[128 = 0]

[109 135 103 108 136 112 104 164 155 153 115  96 113 107 146 129 101 128
 120 130 141 160 127 165 172  87  87 120  65 130 117 183 127 154 131 186
 113 108]
Y/<71>
[122 138 109 124 123 131  97 152 171 142 107  91  70 136 140 133 132 133
 127 147 133 182 131 143 130 109 119 110  68 145 133 167 114 136 119 210
 105 142]
Y/<71>
[120 132 114 115 158  92  98 146 176 148 126  80  88 128 143 212 140 137
 120 152 146 143 119 153 119  97 107 109  76 134 138 115 117 149 141 156
 122 120]
Y/<74>
[120 120 111 120 140 127  92 149 124 145 118  98  79 132 144 138 133 139
 134 145 135 163 123 148 127 116 111 103  70 157 120 149 111 147 128 189
 110 139]
Z/<71>
[144 124 116 108 124 154 100 147 121 141 102 136 135 123 140 135 174 107
 133 132  99 171 129 165 130 130  97 101  50 132 111 185 118 129 120 221
 105 177]
Z/<68>
[109 129 120 113 146 115  95 155 168 146 120  84  85 134 133 142 145 133
 130 149 134 165 125 156 113 102  95 104  64 142 127 155 107 147 121 175
 108 143]
Y/<71>
[ 92 133  98 111 130 117  94 175 168 147 107  86  69 115 153 141 133 132
 137 155 141 204 166 171 163  87  86 111  65 147 114 191 118 158 117 228
 100 121]
Y/<71>
[122 123 101 104 120 143 101 148 122 145 104  89 115 128 129 135 138 127
 139 133 116 178 127 148 137 120  95  95  32 137 114 173 120 129 112 240
 118 140]
Y/<68>
[107 138  92 111 117 115  85 166 152 142 101  87  80 117 132 139 146 139
 134 150 128 177 120 165 155  95  72 116  49 144 111 192 114 158 114 224
 106 137]
Y/<71>
[122 123 104  91 138 128  82 172 145 154  92  90 111 121 149 156 145 114
 118 159 125 185 122 170 149 101  72  64  56 137 110 193 107 167 120 252
  95 142]
Y/<71>
[114 139 105 130 117 121  91 157 170 147 108  89 102 132 140 142 149 130
 136 153 121 186 130 158 137 113  94 121  70 143 131 171 114 141 123 225
 101 170]
Y/<71>
[130 149  96 119 121 142  84 160 154 154  95 115  92 135 151 134 130  93
 127 155 128 180 138 163 162 112  89 106 113 136 114 183 110 149 118 229
  87 139]
Y/<71>
[134 145  89 139 109 125  83 161 155 136 112 123 108 118 144 142 178 129
 112 155  94 164 142 137 129 120 115 148 120 130 102 212 120 119 115 199
  94 138]
Y/<71>
[124 135 103 105 130 129  95 160 125 151  96 107 114 120 137 143 128 112
 124 140 125 173 126 153 160 111  84 105  68 141 126 190 125 160 117 224
 114 131]
Y/<71>
[140 130 113 110 124 124 108 168 134 132 118 114  94 139 143 129 146 128
 116 154 139 168 132 134 108 104 105  86 101 134 106 138 108 147 112 174
  72 117]
A/<71>
[121 153  98 104 127 137 108 163 154 148 107 100  84 120 141 138  92 129
 125 148 117 177 134 157 144  97  98 116  65 145 109 178 118 145 106 203
  95 114]
Y/<71>
[105 132 116 108 149 135  93 148 143 136 111  88  98 119 136 137 141 125
 133 132 126 171 131 162 147 103  86 100  55 146 123 182 119 168 130 226
 117 152]
Y/<71>
[129 131 112 123 140 127 120 162 155 141 107 114  89 135 132 105 136 124
 128 159 143 164 133 141 113 105 117  94 104 144 117 142 125 158 119 186
 110 120]
W/<71>
[146 132  90 110 146 115  93 156 156 143 116  98 117 108 142 139 131 122
 124 150 127 155 126 149 149 102 107 116 103 132 122 163 115 155 123 174
 103 108]
Y/<71>
[115 143 107 122 129 120 103 146 159 147 109  94  84 124 150 132 147 123
 128 158 132 169 139 146 154 113  94 106  80  52 122 145 106 137 113 204
 109 145]
Y/<71>
[149 126 113 108 132 138  95 167 142 243  97 114  87 139 145 135 118 177
 129 158 134 167 133 149 112 113 102 122 101 147 139 120 123 181 122 175
 104 121]
W/<71>
[104 150 107 110 131 119 114 169 140 154 106 105  97 122 150 120 100 129
 121 148 140 163 137 163 172  90  99 130  99 148 118 184 116 156 118 202
 112 124]
Y/<71>
[138 124 123 135 137 139 102 155 155 138 119  97 106 142 108 136 126 126
 128 152 133 167 133 141 116 113  99  89  93 141 122 133  99 206 121 173
 115 138]
Y/<71>
[106 146 142 114 139 123 110 204 147 151 110  91  88 106 136 130  93 116
 130 168 140 164 129 149 148  93  95 103  90 144 107 173 128 160 114 207
 111 136]
Y/<71>
[120 125 105  97 142 108 103 167 147 156 118 102  84 114 150 139 116 115
 139 162 159 144 107 147 130  88  95  78  83 139 118 124 112 172 127 171
 124  74]
W/<66>
[112 141 100  96 144 124  95 155 175 141 101  83  92 126 153 144 110 125
 124 128 126 177 123 168 179 113  76 114  87 145 131 184 117 162 129 185
 107 136]
Y/<71>
[125 144 109 102 127 141  98 158 145 145 104 111  98 138 140 132 128 119
 138 133 132 174 140 148 128 120  94 104  65 140 115 164 109 150 104 206
 109 143]
Y/<71>
[126 136 111 100 133 129 101 191 126 155  92 111 102 111 134 126 121 119
 125 152 139 176 117 158 104  95  93  90  78 136 104 159 111 163 109 198
 112 112]
Y/<71>
[129 144 116 111 159 125 129 152 139 136 103 123 101 148 153 137 108 107
 130 151 139 154 134 140 128 127 105  70 136 156 114 127 113 161 125 165
 110 134]
W/<71>
[118 125 109 166 150  94 101 165 165 155 122 108  70 124 146 135 135 125
 113 169 154 129 121 141 100  89 104  94  93 136 120 112 111 165 131 148
 112  99]
W/<66>
[133 137  79  95 142 141 106 156 127 148  90 120 123 113 150 130 117 109
 124 131 128 179 132 155 141 110  96  85 109 130 111 161 120 134  89 205
 114 119]
A/<71>
[118 127 108 103 144 102 105 185 119 164  96  98  90 106 141 151 121 113
 125 150 154 154 134 160 127  67 107  80  52 129 108 148 135 194 116 232
 122  83]
A/<74>
